In the rows, 128 means zero.
Each row of numbers stands for one thing and depends on some of the facts below. Use the named rows to name the rest.

Some facts about the things:
λ: uses; θ: points at; Σ: is of sort; Δ: belongs to class
dibru θ:driger,panuk Σ:930 Δ:432
tesos θ:meskis Σ:665 Δ:246
grulades Σ:930 Δ:729
sidrun θ:deba,zugubuk Σ:603 Δ:654
lusun λ:faskos Σ:969 Δ:654
dotemin λ:floste θ:tanu Σ:603 Δ:432
tebra θ:mabar Σ:665 Δ:246
zevekem λ:fledru,skuner,faskos θ:kedaski Σ:969 Δ:246
nuflo θ:batistik Σ:665 Δ:654
zokik λ:trekem,sokor θ:tedre Σ:930 Δ:246
feskes λ:trekem,sokor,pudek Σ:603 Δ:432
plotan λ:drumi,fledru Σ:603 Δ:246
kabre λ:dotemin θ:mabar Σ:665 Δ:12
birobri λ:noplisam,vero,kabre θ:driger Σ:603 Δ:654
purokek θ:sokor Σ:969 Δ:432
tanu θ:kitra Σ:603 Δ:246
sukis Σ:665 Δ:654
skuner λ:fastar,puvo Σ:969 Δ:246
panuk θ:nudrok,bapes Σ:930 Δ:729
klalem θ:gredres Σ:665 Δ:654
flivil λ:fastar,nuride,pibrem θ:veflem,panuk Σ:603 Δ:432
bruvudra λ:gravul,pozi Σ:665 Δ:432
noniri θ:kabre Σ:930 Δ:729
veflem θ:mitrutra,kitra Σ:603 Δ:432
driger Σ:969 Δ:729
mitrutra θ:reflu Σ:603 Δ:654
noplisam λ:feskes,bresto Σ:603 Δ:654
meskama Σ:665 Δ:12
batistik Σ:969 Δ:654
bezi θ:reflu,grulades,bapes Σ:930 Δ:654
gobrus θ:zugubuk Σ:665 Δ:246
fugral Σ:603 Δ:654
suze λ:pudek θ:fliflin Σ:603 Δ:654
puder λ:keplu,gravul,pibrem,kleman Σ:969 Δ:654
flagra θ:rapus,purokek,panuk Σ:665 Δ:432
gutra Σ:930 Δ:654
tofe θ:veflem,birobri,mitrutra Σ:969 Δ:654
fomo θ:bapes Σ:930 Δ:246
megabros θ:brovok,brese Σ:603 Δ:246
kedaski θ:puder,plubrer Σ:603 Δ:432
sokor θ:mitrutra,bapes Σ:665 Δ:729
begruzen θ:keplu,kitra Σ:665 Δ:613
trekem λ:flabrak,pibrem Σ:665 Δ:729
flabrak Σ:665 Δ:12
trotek θ:sogro,gobrus Σ:665 Δ:246
sogro θ:gredres Σ:603 Δ:12
fliflin θ:tofe,kitra Σ:603 Δ:729
sidifa θ:sokor,feskes Σ:603 Δ:654
boflir Σ:930 Δ:432
bapes Σ:665 Δ:729
gredres Σ:930 Δ:432
gruser θ:meskis,bapes Σ:930 Δ:654
grakedrel θ:gratrim,flibek Σ:665 Δ:654
kladin Σ:603 Δ:654
tribo λ:keplu θ:fomo Σ:603 Δ:613
refin λ:fledru Σ:603 Δ:654
flerak θ:graflo Σ:665 Δ:246
kevel Σ:930 Δ:654
bigrel λ:gravul,boflir,sukis Σ:969 Δ:246
flibek λ:skuner Σ:665 Δ:432
skoplel θ:nuride,zokik,pletrur Σ:665 Δ:654
keklol λ:broluk,pibrem,bigrel Σ:603 Δ:432
gravul λ:flabrak,plodrim,pibrem θ:sokor Σ:603 Δ:654
drakur λ:refin Σ:665 Δ:654
lasi θ:kevel Σ:603 Δ:654
guklom Σ:665 Δ:12
kluplu λ:keplu,kaskol,feskes Σ:930 Δ:729
remegol λ:brodramir θ:ratril Σ:969 Δ:432
plodrim λ:fledru Σ:603 Δ:654
vero λ:fledru,gredres,guklom θ:meda Σ:969 Δ:729
meskis θ:sokor Σ:665 Δ:246
ratril Σ:930 Δ:654
floste λ:pibrem Σ:603 Δ:654
geklin θ:grulades Σ:603 Δ:432
muzo θ:bapes,getur Σ:930 Δ:432
gadril θ:pletrur Σ:930 Δ:246
puvo λ:plodrim,pibrem,bresto θ:purokek Σ:969 Δ:246
kaskol λ:floste,broluk,feskes Σ:603 Δ:729
deba λ:boflir θ:bavu Σ:603 Δ:12
luplides Σ:665 Δ:432
bibur θ:reflu,bapes Σ:603 Δ:613
brekozu λ:lusun θ:fastar Σ:969 Δ:654
plubrer Σ:969 Δ:654
ploplan θ:ratril,gustum Σ:969 Δ:246
pliklo λ:kevel θ:muron,drekun,kitra Σ:665 Δ:246
gustum θ:driger Σ:603 Δ:654
muron θ:batistik Σ:603 Δ:12
vadrom θ:faskos Σ:603 Δ:432
loklik λ:kevel,faskos Σ:603 Δ:654
zugubuk θ:bapes Σ:665 Δ:432
trubi θ:nudrok,kleman,grulades Σ:603 Δ:654
keplu λ:refin Σ:930 Δ:654
drumi λ:plodrim,boflir,sukis θ:veflem Σ:603 Δ:246
nudrok λ:gredres,pibrem,faskos θ:gredres Σ:930 Δ:432
brovok θ:kitra Σ:969 Δ:432
skezefen θ:graflo,batistik Σ:603 Δ:654
meda θ:veflem,gustum Σ:603 Δ:654
giflik λ:loklik,faskos Σ:969 Δ:432
pudek θ:bapes Σ:603 Δ:432
zuflal λ:kaskol θ:kladin,bapes Σ:603 Δ:654
pozi λ:refin Σ:930 Δ:12
fledru Σ:665 Δ:654
gratrim θ:reflu Σ:930 Δ:432
feti λ:fledru θ:luplides Σ:930 Δ:729
doklem θ:mitrutra Σ:665 Δ:613
moskem λ:fledru θ:gruser Σ:969 Δ:654
lostu λ:flabrak,broluk,fugral θ:fastar Σ:930 Δ:432
reflu Σ:603 Δ:654
zagar θ:ratril,meskama Σ:603 Δ:654
faskos λ:refin,boflir θ:luplides Σ:665 Δ:654
rukik θ:begruzen,fastar Σ:603 Δ:12
kitra θ:reflu,mitrutra Σ:665 Δ:613
traga θ:luni,kladin,bapes Σ:603 Δ:613
fiple θ:lasi Σ:930 Δ:654
pletrur θ:reflu,veflem,meskis Σ:930 Δ:246
brese θ:veflem Σ:665 Δ:729
graflo θ:flagra Σ:665 Δ:12
broklal θ:veflem,tebra,getur,zumar Σ:665 Δ:729
nuride θ:geklin,gravul,gutra Σ:603 Δ:654
pubin θ:gobrus Σ:603 Δ:654
dakam θ:reflu,driger Σ:603 Δ:654
nuruva θ:nudrok Σ:603 Δ:613
zekem θ:grulades Σ:665 Δ:654
stari θ:rukik Σ:603 Δ:432
feklapluk λ:sukis θ:gratrim,panuk Σ:603 Δ:432
stalil λ:puder,lostu Σ:603 Δ:654
kugrim θ:gobrus,zugubuk,bapes,batistik Σ:969 Δ:432
broluk λ:pudek,kleman θ:tedre Σ:665 Δ:432
stona λ:kevel θ:luplides Σ:969 Δ:246
grizirim θ:veflem,gravul Σ:603 Δ:654
plaskerum λ:refin,broluk,plodrim,boflir Σ:969 Δ:246
fastar λ:fledru θ:gredres Σ:665 Δ:613
traru λ:flabrak,sokor,feti θ:sokor Σ:969 Δ:432
rutufas λ:fledru,feti Σ:969 Δ:729
zumar Σ:930 Δ:654
kleman λ:flabrak,fledru θ:moskem Σ:603 Δ:654
bavu λ:noplisam,boflir Σ:930 Δ:12
brodramir λ:flabrak,refin,kleman θ:bapes Σ:665 Δ:432
getur θ:gustum,mitrutra,bapes Σ:665 Δ:613
mabar θ:driger Σ:930 Δ:729
luni θ:drumi Σ:930 Δ:654
pibrem λ:refin,fledru Σ:665 Δ:654
bresto λ:pudek Σ:930 Δ:729
drekun λ:kluplu,pudek,skuner Σ:969 Δ:246
tedre Σ:603 Δ:654
dromu θ:ratril,nudrok,pubin,pudek,grulades Σ:603 Δ:654
rapus θ:veflem Σ:665 Δ:654

Some rows with their names:
nuruva: [170 135 132 114 127 112 113 134 121 104 103 125 130 137 112 118 117 123
 142 124 110 114 170 120 135 140]
fugral: [ 70 119  95 133 140 167 172 111 149 180 155 126 105 123 156 153 162 144
 150 137 156 140  64 128 125 126]
sogro: [143 100 144 114 133  97 139  82  90  89  29 126 150 145 109  94  85 141
 131 145 123 135 197 114 155 161]
tanu: [138 113 170 163 121  93 147 107  97 131 114 162 160 131 121 147 107 141
  91 118 104 140 156 138 132 111]
tedre: [103 110  94 135 150 170 167 105 147 186 152 117 104 121 152 173 159 134
 140 149 153 138  65 140 133 132]
tribo: [144 150 139 118 117 113 111 142 127 103 108 133 129 141 113  93 122 129
 140 134 112 116 161 108 131 131]
dotemin: [170 181 159 121 105 110  81 184 142  96 149 124 124 143  97 110 146 115
 138  95  78  96 161 119 104 115]
luplides: [175 156 153 119 119 104  72 191 142 101 149 119 115 143 104 137 140 106
 140  82 105  95 192 103 135 110]
meskis: [132 112 171 156 118  85 101 114  92 154 103 142 165 122 137 141 120 161
  98 115 147 149 172 166 141  97]
flagra: [176 151 151 116 121 105  67 187 137  98 158 115 117 138 106 131 139 108
 139  90 107 103 189 116 138 108]
gobrus: [109 115 154 150 130  97 128 107 110 129  94 153 160 122 125 153 116 137
  87 118 120 149 183 142 157  89]
flabrak: [ 99 103 164 107 115  88 140  94  97  83  34 134 140 140 123  81  93 154
 143 116 140 158 213  92 150 154]
tebra: [109 110 160 151 127  96 130 106 106 132  97 150 152 125 121 154 114 139
  87 115 125 149 176 136 155  92]
trekem: [131 126 171 105 110  97 110 134 120  85  69 122 128 146 111  80 111 133
 148 123 124 132 196  89 137 139]
nuflo: [ 93  88 109 128 146 167 156 114 152 185 148 118  96 119 158 174 162 129
 138 139 170 156  77 130 146 119]
bezi: [126  98  99 119 138 172 184 120 157 176 157 147 118 120 151 162 158 129
 153 153 160 156  63 156 137 124]
feti: [151 136 161  99 106 100 126 125 115  87  76 137 137 155  96  78 105 140
 164 121 119 114 181 118 146 148]
gutra: [109 103 104 125 147 167 177 110 150 188 152 128 105 129 140 169 160 135
 153 140 161 133  63 152 145 124]
remegol: [151 191 100 146 130 108  56 187 128  64 158 110 136 124 115  89 100  90
 106 103  89  66 137 104  61 137]
moskem: [ 71 126  65 151 151 171 141 106 138 144 161  99 121  96 165 132 125 117
  99 157 155 132  18 134  72 147]

Name these rows:
No name comes twice in this set of rows, the named rows included.
[ 95 123  90 122 136 176 166 116 162 175 150 134 122 113 162 140 167 131
 141 169 150 161  66 149 120 115] | zuflal
[ 88 149 121 180 132  99 104  99  93  98 105 129 182 106 131 110  81 131
  50 132 105 121 120 145  75 122] | puvo
[ 78 120 102 128 135 170 163 104 145 183 158 119 101 115 154 152 164 148
 141 137 155 147  59 139 126 133] | nuride
[106 128 105 178 150 101 114  99  89  90 108 128 178 106 132 134  81 118
  52 124 100 119 132 146  86 125] | ploplan
[173 188 115 151 121 102  31 194 119  81 164 100 149 124 124  78 107 110
 110 109  99  61 132 129  44 134] | traru
[138 127 133 132 122 108 147 113 117 119 100 187 187 117 123 141 116 138
 107 135 113 153 174 180 153  89] | fomo
[140  83 123 142 125 163 184 118 138 181 176 137 112 121 162 162 155 131
 142 150 153 158  53 127 114 141] | mitrutra
[ 89 123 103 137 126 162 140 121 137 208 164 119 110 122 167 130 160 165
 150 147 182 143  55 161 119 134] | gravul
[193 129 131 112 115 113 121 144 126  98 110 149 145 135 123 111 116 118
 146 136 107 137 174 123 124 139] | bibur
[167 200 110 141 117 110  47 180 127  65 158 107 136 117 107 104  94  86
  89 109  88  69 125 108  73 150] | giflik
[160  96 159  99 123 102 108 127 104  81  98 113 126 139 113  92 105 124
 144 127 121 139 204 104 168 138] | broklal
[ 93 124 107 113 127 169 176 104 147 185 160 135  99 119 140 175 153 144
 145 124 168 145  56 154 148 141] | kevel
[131 119 159 116 108  96 134  84  93  95  34 140 147 144 111  71  80 145
 123 156 127 142 181 104 154 157] | deba
[154 179 156 120 109 104  67 196 147 107 148 127 114 146 105 109 134 109
 139  98 111  94 179  90 133 105] | bruvudra

The same things again, as new rows of numbers:
Some things and their rows:
stona: [121 134 123 136  90  98  68 134  61 193 131 160  69 139 112 142 156 164
 118 162 140 172 117  70  82 123 159  76 108 127 142 149  99 153  78 121
 139 151 115 154 129 178 161  99 169 126 165 129 134 105 116]
gadril: [121 108 103  95 126  98 121 123 102 127 107 147 136 157 124 118 168 131
 132 128 144 117 108 121  77 159 146 141 162 150 154 117 111 170 120 106
 110 139 136  95 131 136 123 107 132 116 130 127 150  77  90]
pletrur: [123 121 111 101 120  95 125 115 107 118  98 147 136 159 126 111 164 135
 139 121 146 129 104 128  77 151 141 140 155 147 150 118 103 172 129 106
 111 144 131  99 131 139 129 110 128 120 130 124 151  72  85]
rapus: [133 153 146  90  96 119 185 187 143 121 140 169 119 143 156 170 135 173
 161 119 145 114 136 187  85 119 145 115 141  92 157 125  85  88  90 148
 150 107 105 140  95 100 143 117  92 161  99  86 167 148 101]
sidrun: [123 149 119 102  64 142 189 153 109 137 169 161  79 136 154 186 113 170
 146 154 150 126 131 132 109 120 175  96  78  86 131 161 101  66  74 155
 156 110  99 155 116 118 158 137 124 124  95 145 122 141 123]
zevekem: [126 143 105 134  69  83  74 128  63 169 120 158  78 135  97 144 158 152
 125 147 149 140  91  85  92 140 160  79 121 116 150 149  97 127 107 107
 144 135  99 116 133 172 170 109 165 129 173 165 125 101 106]
kedaski: [121  85 131 139 172  98  69  93  64 114 110 131  87 124  80  81 124 132
 171 146 113 123  75  64 141 115 134  76  95 128  89 119 165 153 167  80
  98 189 138  95 165 180 149  68 153  79 113 163  44 154 113]
getur: [137 131 151 100 151 114 131 168 141 104 133 155 128 137 135 132 130 152
 171 118 126 107 122 169 111 119 127 109 147 110 144 102 125 118 127 125
 130 136 123 115 113 115 133  92  91 137  89  95 121 175 100]
drakur: [130 160 162  96  73 114 178 182 129 135 155 190 117 134 154 152 116 171
 156 108 136 110 127 177  94 129 141 116 153  84 159 112  74  78  72 142
 149 106 103 144  89 100 143 114  94 163 112 110 184 143  76]
bresto: [126 133 118 126 146 121  89 140 120  89 135 157 128 150 132  99 142 121
 164 126  95 118 125 133  79 135 125 112 139 139 151 105 120 150 116  99
 139 152 143  95 129 143 126  92 117 117  97 133 101 138  98]
puvo: [120 154  96 135 102 114  68 121  78 171 132 149 105 123 105 167 140 155
 114 151 151 137 125  81 104 151 150  95 123 122 157 145 105 158 130 114
 139 124 120 109 132 168 155 142 140 109 158 166 126  98  96]
pibrem: [131 173 153  88  80 107 178 174 132 161 146 200 107 115 150 152 111 180
 161 113 140  99 132 179  95 134 135 119 163  62 162 119  69  82  70 150
 159  97 115 130  83 102 139 102  93 161 110 116 172 132  71]
fastar: [143 161 141  91 125  96 102 163 147 124 136 172 105 127 134 115 129 150
 185 125 117  95 115 185 109 129 119 118 163 100 165 109 117 104  94 131
 158 128 125  94  99 116 135  74  99 139  88 114 107 164  95]
lostu: [135 104 128 114 206 106  45 117  93 100 135 141 138 126 107  66 139 108
 172 139  83  92 119  97 119 149 120 131 162 159 146  78 170 187 140  73
 109 175 168  63 147 138 116  62 117  68  74 152  74 144  74]
grulades: [128 120 131 113 150 110 125 118 128  92 111 149 135 146 127  83 138 131
 172 117 118 120 104 142 102 131 127 125 134 134 130  98 126 152 146 103
 115 154 127 101 135 134 125  94 108 119  98 120 106 130  86]
birobri: [113 166 116 122  49 143 175 148 106 126 171 174  77 139 154 184 102 168
 140 139 140 133 126 133  98 124 163  80  79  76 132 162  81  62  68 149
 170 114 103 151 107 136 159 140 122 138 111 158 123 141 122]
suze: [115 159 104 118  58 149 164 159 103 130 180 171  75 144 154 201 108 167
 134 151 134 125 140 127  91 127 167  78  82  80 142 165  90  64  60 150
 173 111 112 147 108 135 156 138 126 132 104 159 117 146 134]
tebra: [130 133 128  98 126  89  97 140 116 131  89 144 143 152 117 125 165 141
 145 122 154 127 111 143  85 141 132 142 168 148 158 115 105 171 142 111
 113 131 123  97 126 139 130 113 115 127 136  98 167  86  79]
meda: [116 151 119 108  63 142 196 143 113 132 162 165  79 139 153 183 108 176
 145 142 153 133 122 137 107 117 167  86  76  78 123 163  93  70  86 154
 154 116  99 154 113 128 156 140 119 135 105 143 122 140 125]
gruser: [129 144 130  90  88 123 212 163 134 105 152 172 113 148 166 152 136 163
 155 118 135 114 132 171  75 127 155 117 127  92 153 128  85  87  74 143
 150 118 113 141 101  98 141 114 103 150  90 110 150 132 101]

Rows to name:
No name comes twice in this set of rows, the named rows included.
[113 160 124 127  32 141 166 149 106 116 179 174  80 159 157 177  99 160
 139 133 137 145 113 140  99 123 165  75  77  92 127 155  78  51  58 146
 167 123  92 160 109 135 161 139 125 149 116 159 131 152 124] | loklik
[136 127 125  90 130  90  92 152 109 140 100 138 143 150 119 129 172 138
 142 135 153 118 121 136  87 146 140 149 173 156 165 112 115 169 129 112
 113 127 124  95 128 129 128 111 121 113 127 103 170  88  81] | trotek
[119 176 113 109  53 134 179 135 108 157 159 185  64 120 144 177  96 182
 147 142 145 119 125 139 106 128 156  86  92  54 137 167  77  65  68 157
 176 105 112 137  98 135 157 126 123 134 110 166 111 125 112] | kleman
[127 112 145 117 130 114 121 122 106 123 135 173 136 137 129  72 115 125
 166 109 105 107  97 129 117 145 130 129 153 128 131  88 123 134 120  98
 113 143 122 108 131 129 116  88 110 119 111 148 123 137  65] | pozi
[138 137 154  98 148 111 129 170 139 104 137 154 128 134 137 129 133 152
 176 123 125 107 126 169 112 117 128 115 146 115 147 101 125 116 123 125
 131 134 121 116 115 110 137  93  92 132  83  94 125 173  97] | begruzen
[125 166 122 118  71 137 176 157 124 141 163 160  86 126 147 197 119 185
 141 139 156 140 132 144 111 112 163  71  83  76 140 155  92  72 101 154
 165 106  85 163 110 125 172 150 113 153 120 130 124 159 121] | tofe
[134 113 152 124 204  95  26 127 109 104 112 142 144 131  95  72 128 120
 175 118 100 109 101 124 132 135 100 116 173 150 135  73 159 183 168  83
 103 173 155  72 137 153 120  66 104 101 104 122  91 165  77] | bruvudra
[114 132 116 158 171 123  22  83  92  88 125 134 106 139  92  97 104 123
 163 137 102 140  92  83 135 126 111  75  97 141 104 122 152 171 174  85
 125 187 152  81 153 197 143  97 130  85 109 172  36 157 111] | feskes
[121 166 101 142  86 108  61 114  91 152 123 146 102 140 109 154 145 151
 125 145 151 156 111  99  99 141 144  91 114 131 152 145  99 154 133 115
 147 134 110 114 131 172 165 143 140 122 160 155 122 101 100] | skuner
[137 133 151 115 152 111 103 146 139 108 103 144 142 138 122  96 135 138
 183 118 126 119 112 162 112 118 115 126 142 134 137  97 128 146 163 110
 120 137 115 103 133 131 127 100  94 128 107  95 121 149  83] | meskama
[121 157 117 141  79 108  71 110  80 161 129 154 108 135 109 146 132 153
 122 136 153 153 104  91 114 144 149  97 118 129 142 137  99 150 135 112
 134 133 104 123 134 167 164 143 139 122 165 164 138  98  80] | plaskerum

